[[147 113 156 135]
 [150 104 146 132]
 [149  99 120 123]] >> 150

[[128 136 138 134 114 129 131]
 [112 127 145 131 105 125 133]
 [138 123 137 133 147 128 130]] >> 112

[[155 111 124 125 118]
 [150 114 146 110 114]
 [102 118 127 126 134]] >> 150

[[120 146 122 145]
 [129 149 136 117]
 [117 149 137 139]] >> 129

[[128 127 118 124 117 103]
 [121 109 138 121 123 142]
 [128 127 121 122 118 114]] >> 121

[[151 149 145 142 127 120]
 [149 127 149 125 131 119]
 [116 147 118 144 128 130]] >> 149

[[117 105 139 114]
 [141 146 135 138]
 [120 112 137 119]] >> 141
---
[[154 136 133 126 119 107]
 [121 128 135 119 128 141]] yields 126

[[126 134 137 134 129 126]
 [151 129 122 116 115 123]] yields 134

[[131 129 127 127 114 121]
 [132 130 127 127 107 115]] yields 127

[[106 126 141 143 148 123]
 [140 109 117 130 144 140]] yields 143

[[117 149 137 127 139 122]
 [116 128 128 115 112 113]] yields 127

[[144 123 125 126 138 126]
 [118 136 124 153 123 129]] yields 126

[[134 114 121 139 107 133]
 [120 116 139 132 117 111]] yields 139
---
Input:
[[114 129 143 129 152 118 135]
 [114 123 143 129 105 118 135]
 [116 129 143 102 152 118 135]]
Output: 116

Input:
[[139 124 148 156 109 129]
 [115 126 120 135 135 128]
 [136 123 121 155 110 133]]
Output: 136

Input:
[[128 128 133 116]
 [136 129 132 121]
 [156 140 134 120]]
Output: 156

Input:
[[136 138 154 127 132 133 115]
 [119 126 146 115 134 127 134]
 [135 138 119 124 124 116 134]]
Output: 135

Input:
[[122 127 133 123]
 [126 122 122 125]
 [130 119 106 124]]
Output: 130

Input:
[[135 118 115 123 133]
 [112 141 157 127 119]
 [130 127 123 132 136]]
Output: 130

Input:
[[111 108 140 100 114 132]
 [119 109 122 143 156 101]
 [128 125 146 119 152 153]]
Output: 128
---
[111 151 114 120 102] --> 120

[139 140 137 129 122 130 105] --> 139

[[134 121 108 128 146]
 [129 122 129 156 147]
 [132 123 123 128 135]] --> 147

[118 154 149 102 134] --> 149

[126 131 101 125 108 125 138] --> 131

[[131 127 121 127 154 122]
 [131 113 132 124 106 133]] --> 133

[147 107 113 128 139 149] --> 147

[117 103 152 138 109 136] --> 138

[128 143 118 154 131 126] --> 143
---
[[123 131 126 126 128 152 125]
 [127 128 139 128 128 128 128]
 [128 127 138 128 128 129 128]] -> 138

[[119 155 145 109 115 114]
 [139 108 117 139 139 130]
 [126 128 122 127 131 126]] -> 122

[[118 148 118 122 119 119]
 [117 151 118 123 121 122]
 [135 136 133 129 131 132]] -> 133

[[105 126 117 140 138]
 [126 125 125 133 119]
 [126 132 145 117 133]] -> 145

[[147 129 127 129]
 [109 128 128 129]
 [105 128 128 131]] -> 128

[[133 123 122 131 144]
 [106 137 120 122 125]
 [120 136 147 132 134]] -> 147

[[119 129 129 136 141]
 [130 113 125 151 105]
 [125 138 128 124 142]] -> 128

[[138 153 129 146 128]
 [120 127 135 137 126]
 [138 124 115 119 120]] -> 115

[[131 126 127 133]
 [128 124 129 129]
 [131 138 131 105]] -> 131
---
[123 136 117 106] --> 123

[115 116 144  98 134  99] --> 134

[102 136 100 137 106] --> 136

[106 111 134 113 105 147 151] --> 147

[[118 143 141 141 135]
 [125 126 113 111 107]
 [144 134 119 117 155]] --> 144

[129 126 132 135 136 127 150] --> 136

[104 140 120  98] --> 120

[144 141 104 105 142] --> 142

[135  99 105 124 104 151] --> 135
---
array([104, 155, 144, 121]) >> 104, 121

array([126, 131, 123, 128, 129, 149, 127]) >> 126, 127

array([[128, 132, 130, 127, 127, 134],
       [128, 128, 128, 125, 152, 127]]) >> 128, 127

array([101, 107, 121, 136, 152]) >> 101, 152

array([109, 149, 138, 118]) >> 109, 118

array([115, 114, 110, 113, 107, 132, 134]) >> 115, 134

array([105, 136, 141, 120, 112,  98]) >> 105, 98

array([151, 120, 138, 124, 125]) >> 151, 125

array([152, 129, 127, 129]) >> 152, 129
---
[[102 132 131 133 112 127]
 [127 146 132 102 104 137]] → 133

[[123 153 131 119 113]
 [119 145 131 128 113]] → 131

[[117 134 136 142 108 126]
 [115 128 136 137 101 129]] → 142

[[128 156 129 129 132 128]
 [135 132 136 114 146 116]] → 129

[[137 132 105 110 149 152]
 [108 122 115 106 125 115]] → 110

[[140 133 115 116 132 127]
 [113 153 149 102 103 103]] → 116

[[131 131 113 121 149]
 [102 124 149 153 121]] → 113

[[132 114 105 127]
 [129 107 100 117]] → 114
---
121  125  149  125  115  146  130
115  113  147  153  124  116  122
-> 116

111  131  105  133
116  139  109  137
110  144  104  142
-> 109

141  144  113  114  124  134
120  154  113  139  124  114
111  138  109  128  103  124
-> 124

129  126  130  130  130  131  152
128  137  147  130  127  127  128
129  128  128  129  133  148  134
-> 127

153  141  118  100
147  158  131  112
151  137  117  100
-> 131

107  133  105  119  122
145  123  148  135  132
137  126  138  132  131
-> 135
